Below is a small trained network, with its code and all its weights. Each question gives an input and a target symbol and asks what happens when units are switched off, that is, made to give their printed mean instead of their output.

import numpy as np


def w(rows, s, z=0):
    codes = np.array(rows[::2]) - 128.0
    scale = np.full(codes.shape[1], s)
    scale[-1] = z or s
    return codes * scale


def norm(h):
    return h / np.sqrt((h * h).mean(-1, keepdims=True) + 1e-5)


def f(y):
    return np.maximum(y, 0)


def softmax(a):
    e = np.exp(a - a.max(-1, keepdims=True))
    return e / e.sum(-1, keepdims=True)


def log_softmax(a):
    a = a - a.max(-1, keepdims=True)
    return a - np.log(np.exp(a).sum(-1, keepdims=True))


def net(x, mask):
    ids = ['βγεζμτ'.index(c) for c in x.split()]
    T = len(ids)
    res = E[ids] + P[:T]
    r = norm(res)
    for j in range(2):
        rows = slice(3 * j, 3 * j + 3)
        q, k, v = (r @ M[0][rows].T for M in (Q, K, V))
        z = softmax(np.where(np.tri(T) > 0, q @ k.T / 3**0.5, -1e9)) @ v
        o = O[0][rows]
        res = res + np.where(mask[j], z, o[:, -1]) @ o[:, :-1]
    y = f(norm(res) @ A[0][:, :-1].T + A[0][:, -1])
    res = res + np.where(mask[2:26], y, B[0][:, -1]) @ B[0][:, :-1]
    return log_softmax(norm(res)[-1] @ U[:, :-1].T + U[:, -1])


Q, K, V, O, A, B = {}, {}, {}, {}, {}, {}
E = w([
[50,174,206,114],'β',
[216,116,1,183],'γ',
[20,239,208,138],'ε',
[148,146,86,241],'ζ',
[83,241,184,204],'μ',
[178,193,153,72],'τ',
],0.0092)
P = w([
[161,87,197,162],'0',
[193,99,133,29],'1',
[150,95,152,145],'2',
[58,114,19,117],'3',
[145,104,130,144],'4',
[91,116,23,147],'5',
[153,110,109,145],'6',
[93,68,1,145],'7',
[154,102,130,131],'8',
],0.0084)
Q[0] = w([
[157,134,235,130],'H1',
[156,98,179,106],'H1',
[118,78,103,103],'H1',
[81,150,49,135],'H2',
[155,171,252,141],'H2',
[149,80,204,208],'H2',
],0.011)
K[0] = w([
[93,104,222,188],'H1',
[102,74,189,154],'H1',
[169,92,141,98],'H1',
[144,253,72,128],'H2',
[65,77,145,125],'H2',
[83,104,154,230],'H2',
],0.011)
V[0] = w([
[30,20,184,165],'H1',
[111,118,32,178],'H1',
[36,53,56,98],'H1',
[74,65,175,253],'H2',
[46,139,109,216],'H2',
[23,136,94,138],'H2',
],0.0062)
O[0] = w([
[103,112,73,177,99],'H1',
[132,127,178,173,103],'H1',
[28,134,104,152,4],'H1',
[108,1,140,48,184],'H2',
[132,75,120,126,205],'H2',
[191,63,192,84,149],'H2',
],0.0062,0.0042)
A[0] = w([
[190,138,154,93,151],'N1',
[109,175,175,165,180],'N2',
[79,42,210,125,101],'N3',
[55,97,53,140,87],'N4',
[103,25,89,91,106],'N5',
[45,149,119,132,162],'N6',
[85,126,157,86,173],'N7',
[76,184,28,170,103],'N8',
[162,62,178,100,198],'N9',
[91,144,160,123,117],'N10',
[75,105,73,141,85],'N11',
[149,118,104,208,49],'N12',
[168,159,116,204,219],'N13',
[184,85,180,244,121],'N14',
[67,79,103,198,121],'N15',
[73,145,137,121,51],'N16',
[70,184,134,43,95],'N17',
[65,132,144,139,88],'N18',
[57,135,149,141,60],'N19',
[52,112,142,124,102],'N20',
[177,177,111,99,41],'N21',
[44,96,69,94,203],'N22',
[163,178,187,132,163],'N23',
[120,32,105,190,4],'N24',
],0.011,0.0033)
B[0] = w([
[99,104,162,161,210],'N1',
[113,100,100,182,238],'N2',
[95,130,36,106,235],'N3',
[169,5,247,255,165],'N4',
[12,181,174,92,147],'N5',
[204,127,88,152,199],'N6',
[174,69,87,81,181],'N7',
[170,162,179,114,220],'N8',
[175,211,177,179,246],'N9',
[139,61,65,103,175],'N10',
[170,69,183,215,154],'N11',
[131,165,103,54,161],'N12',
[44,106,125,23,228],'N13',
[37,121,87,179,254],'N14',
[224,162,233,154,176],'N15',
[155,88,102,128,157],'N16',
[114,152,68,138,189],'N17',
[192,144,166,69,169],'N18',
[196,124,137,73,171],'N19',
[191,125,157,125,170],'N20',
[137,118,166,168,159],'N21',
[87,101,241,196,171],'N22',
[130,67,140,187,242],'N23',
[226,225,116,87,152],'N24',
],0.0059,0.0067)
U = w([
[78,89,186,23,254],'β',
[135,126,49,73,173],'γ',
[210,13,64,84,234],'ε',
[137,254,114,139,21],'ζ',
[69,49,105,218,175],'μ',
[226,80,241,139,73],'τ',
],0.0079,0.001)

Each question gives the input, a string of symbols that net reads in full, and the target symbol t.
The units are the heads (3 rows each of Q, K, V and O) and the neurons (one row each of A and B). Each row of codes is followed by its name. A weight is (code - 128) times the scale printed after its matrix; where a second scale follows, it is the last column's (O, A, B and U).
mask holds one flag per unit, heads first, then neurons. A switched-off unit (its flag False) gives its mean, the last column of its rows in O or B, instead of its output. The means were averaged over made-up inputs and are rounded, as every weight is.
A unit's drop is (log p(t) with every unit on - log p(t) with that unit switched off) / (log p(t) with every unit on - log p(t) with every unit switched off).
The circuit of an input: a set's keep is (log p(t) with only the set's units on - log p(t) with every unit switched off) / (log p(t) with every unit on - log p(t) with every unit switched off). Starting from the 12 units with the biggest drops (on a tie, the unit counted first), units are removed one at a time, each time the one whose removal leaves the highest keep (on an exact tie, the one counted first), for as long as the keep stays at least 0.8.
circuit, biggest first: the units of the circuit, biggest drop first
unit that matters most: the unit with the biggest drop
top k neurons: the k neurons with the biggest drops, biggest first
heads that matter: for each layer, one digit per head in row order, 1 if its drop is at least 0.15 and else 0, layers parted by /
drop of u: that unit's drop, to one decimal
input μ μ μ γ ζ ε τ γ, target ζ: circuit, biggest first : [H2, N8]
input τ τ γ, target γ: circuit, biggest first : [N13, H2, N12]
input γ μ μ μ ε γ, target τ: heads that matter : 10
input τ μ β, target β: heads that matter : 11
input τ τ μ β, target ζ: heads that matter : 01
input γ τ τ ζ μ ζ, target τ: circuit, biggest first : [N8, N15]
input τ ε γ, target γ: heads that matter : 00
input τ μ ζ, target ζ: heads that matter : 01
input β μ ε μ μ μ τ ε, target ζ: heads that matter : 11
input μ μ γ τ, target ζ: circuit, biggest first : [H2]
input μ τ ε ε μ μ, target τ: heads that matter : 00
input ε μ γ β ζ, target ζ: heads that matter : 00
input μ ε μ τ ε μ, target ζ: top 2 neurons : [N4, N13]
input ε β μ μ μ τ μ μ, target ζ: top 2 neurons : [N4, N8]
input μ μ μ γ τ β, target ζ: unit that matters most : H2
input ζ ε μ ζ ε ζ τ γ, target ζ: drop of H2 : 1.1
input μ β μ μ β, target β: drop of N14 : 0.2
input μ μ ζ μ ζ τ, target ζ: drop of H2 : 0.6
input μ μ μ ε μ ζ, target τ: drop of N15 : 0.2
input μ ζ μ γ, target τ: top neuron : [N8]
